Here is a tiny trained network, its code and every weight. The questions are about switching its units off for an input and a target symbol, where a switched-off unit gives its printed mean instead of its output.

import numpy as np


def w(rows, s, z=0):
    codes = np.array(rows[::2]) - 128.0
    scale = np.full(codes.shape[1], s)
    scale[-1] = z or s
    return codes * scale


def norm(h):
    return h / np.sqrt((h * h).mean(-1, keepdims=True) + 1e-5)


def f(y):
    return np.maximum(y, 0)


def softmax(a):
    e = np.exp(a - a.max(-1, keepdims=True))
    return e / e.sum(-1, keepdims=True)


def log_softmax(a):
    a = a - a.max(-1, keepdims=True)
    return a - np.log(np.exp(a).sum(-1, keepdims=True))


def net(x, mask):
    ids = ['ΞΨαγεζηλμπσ'.index(c) for c in x.split()]
    T = len(ids)
    res = E[ids] + P[:T]
    r = norm(res)
    for j in range(2):
        rows = slice(3 * j, 3 * j + 3)
        q, k, v = (r @ M[0][rows].T for M in (Q, K, V))
        z = softmax(np.where(np.tri(T) > 0, q @ k.T / 3**0.5, -1e9)) @ v
        o = O[0][rows]
        res = res + np.where(mask[j], z, o[:, -1]) @ o[:, :-1]
    y = f(norm(res) @ A[0][:, :-1].T + A[0][:, -1])
    res = res + np.where(mask[2:14], y, B[0][:, -1]) @ B[0][:, :-1]
    return log_softmax(norm(res)[-1] @ U[:, :-1].T + U[:, -1])


Q, K, V, O, A, B = {}, {}, {}, {}, {}, {}
E = w([
[221,148,123,163],'Ξ',
[3,137,166,147],'Ψ',
[225,145,125,159],'α',
[89,194,94,66],'γ',
[182,153,151,51],'ε',
[220,148,99,108],'ζ',
[19,115,133,127],'η',
[84,72,198,84],'λ',
[195,90,190,101],'μ',
[98,140,44,193],'π',
[126,63,158,202],'σ',
],0.0062)
P = w([
[67,253,231,160],'0',
[119,216,183,143],'1',
[134,206,173,140],'2',
[126,191,158,135],'3',
[126,175,143,131],'4',
[127,163,133,124],'5',
[128,146,119,120],'6',
[126,132,110,115],'7',
[134,116,98,110],'8',
[139,98,86,104],'9',
[139,86,71,98],'10',
[142,65,59,88],'11',
[133,56,59,90],'12',
[124,48,52,90],'13',
],0.0033)
Q[0] = w([
[254,155,37,128],'head 0',
[80,120,175,163],'head 0',
[59,120,108,112],'head 0',
[68,115,141,130],'head 1',
[95,124,140,85],'head 1',
[215,150,62,171],'head 1',
],0.016)
K[0] = w([
[148,42,60,91],'head 0',
[143,191,197,151],'head 0',
[107,245,163,129],'head 0',
[103,213,149,192],'head 1',
[144,180,177,175],'head 1',
[140,54,50,76],'head 1',
],0.011)
V[0] = w([
[116,169,3,101],'head 0',
[42,87,93,54],'head 0',
[150,146,154,60],'head 0',
[141,77,129,192],'head 1',
[51,177,82,153],'head 1',
[146,94,154,190],'head 1',
],0.0049)
O[0] = w([
[75,254,107,152,122],'head 0',
[170,214,249,163,2],'head 0',
[145,127,139,24,153],'head 0',
[74,150,125,164,107],'head 1',
[150,69,22,145,90],'head 1',
[41,136,131,166,132],'head 1',
],0.004,0.0035)
A[0] = w([
[143,189,125,145,152],'neuron 0',
[63,108,179,34,171],'neuron 1',
[180,136,136,73,127],'neuron 2',
[142,85,83,111,145],'neuron 3',
[109,187,56,93,110],'neuron 4',
[157,101,161,121,86],'neuron 5',
[90,9,150,108,99],'neuron 6',
[156,115,149,124,76],'neuron 7',
[76,254,143,92,3],'neuron 8',
[103,107,104,181,107],'neuron 9',
[146,124,99,100,113],'neuron 10',
[133,124,193,78,144],'neuron 11',
],0.0073,0.0037)
B[0] = w([
[147,113,137,59,193],'neuron 0',
[223,100,44,114,252],'neuron 1',
[46,127,114,98,243],'neuron 2',
[87,148,152,167,237],'neuron 3',
[111,152,208,149,238],'neuron 4',
[127,97,139,101,155],'neuron 5',
[181,199,205,123,213],'neuron 6',
[133,99,126,116,143],'neuron 7',
[254,196,120,232,188],'neuron 8',
[78,112,201,122,162],'neuron 9',
[95,133,150,145,189],'neuron 10',
[95,107,82,163,186],'neuron 11',
],0.0063,0.0034)
U = w([
[102,131,73,67,48],'Ξ',
[135,131,144,145,30],'Ψ',
[70,53,113,73,140],'α',
[224,239,137,138,161],'γ',
[174,57,121,191,100],'ε',
[70,219,170,33,95],'ζ',
[138,134,93,146,40],'η',
[143,95,21,175,44],'λ',
[208,57,183,70,179],'μ',
[26,155,115,206,252],'π',
[121,110,254,168,211],'σ',
],0.0086,0.0023)

Each question gives the input, a string of symbols that net reads in full, and the target symbol t.
The units are the heads (3 rows each of Q, K, V and O) and the neurons (one row each of A and B). Each row of codes is followed by its name. A weight is (code - 128) times the scale printed after its matrix; where a second scale follows, it is the last column's (O, A, B and U).
mask holds one flag per unit, heads first, then neurons. A switched-off unit (its flag False) gives its mean, the last column of its rows in O or B, instead of its output. The means were averaged over made-up inputs and are rounded, as every weight is.
A unit's drop is (log p(t) with every unit on - log p(t) with that unit switched off) / (log p(t) with every unit on - log p(t) with every unit switched off).
The circuit of an input: a set's keep is (log p(t) with only the set's units on - log p(t) with every unit switched off) / (log p(t) with every unit on - log p(t) with every unit switched off). Starting from the 12 units with the biggest drops (on a tie, the unit counted first), units are removed one at a time, each time the one whose removal leaves the highest keep (on an exact tie, the one counted first), for as long as the keep stays at least 0.8.
circuit, biggest first: the units of the circuit, biggest drop first
k most important neurons: the k neurons with the biggest drops, biggest first
heads that matter: for each layer, one digit per head in row order, 1 if its drop is at least 0.15 and else 0, layers parted by /
input α Ξ α α η, target α: 2 most important neurons : (neuron 8; neuron 1)
input α γ α Ψ γ Ξ Ξ, target λ: circuit, biggest first : (head 0; neuron 6)
input μ ζ Ξ α α γ π η Ψ σ, target σ: circuit, biggest first : (neuron 6; neuron 1)
input Ξ γ γ Ξ, target λ: circuit, biggest first : (neuron 6; head 0; neuron 8)
input μ ζ μ ζ ε α α λ ζ γ Ψ π π Ξ, target γ: circuit, biggest first : (head 0)
input γ α α α Ξ ζ, target ζ: heads that matter : 00
input σ α γ μ α λ Ξ π ε, target γ: circuit, biggest first : (head 0; neuron 8)
input μ ε π μ μ π Ξ λ η, target μ: 2 most important neurons : (neuron 6; neuron 1)
input α γ Ψ α Ψ Ξ γ λ γ α α, target λ: circuit, biggest first : (neuron 6; neuron 8; neuron 3; head 0)
input μ π Ψ, target μ: circuit, biggest first : (head 0; neuron 1)
input α α μ ε Ξ γ ζ α, target ζ: circuit, biggest first : (head 0; neuron 1; neuron 8; neuron 2)
input α ζ α π π α η γ α α π ε, target γ: 2 most important neurons : (neuron 8; neuron 4)
input μ α π η ζ Ξ α, target ζ: heads that matter : 11
input α γ π π η α Ξ π Ψ, target α: circuit, biggest first : (neuron 8; neuron 1; head 0)
input Ψ Ξ σ α γ α γ λ μ η ε π γ α, target γ: circuit, biggest first : (head 0)
input α α Ψ γ α π α α Ψ, target α: 3 most important neurons : (neuron 8; neuron 1; neuron 4)
input Ξ ζ γ γ α λ μ Ξ, target α: 4 most important neurons : (neuron 2; neuron 8; neuron 6; neuron 1)
input γ ε Ξ σ α, target ε: circuit, biggest first : (head 0; neuron 6)
input γ ζ η, target γ: heads that matter : 00
input α Ξ γ α μ α ζ Ξ, target ζ: heads that matter : 10
input μ γ α γ, target γ: heads that matter : 00
input γ α λ α Ψ, target γ: heads that matter : 00
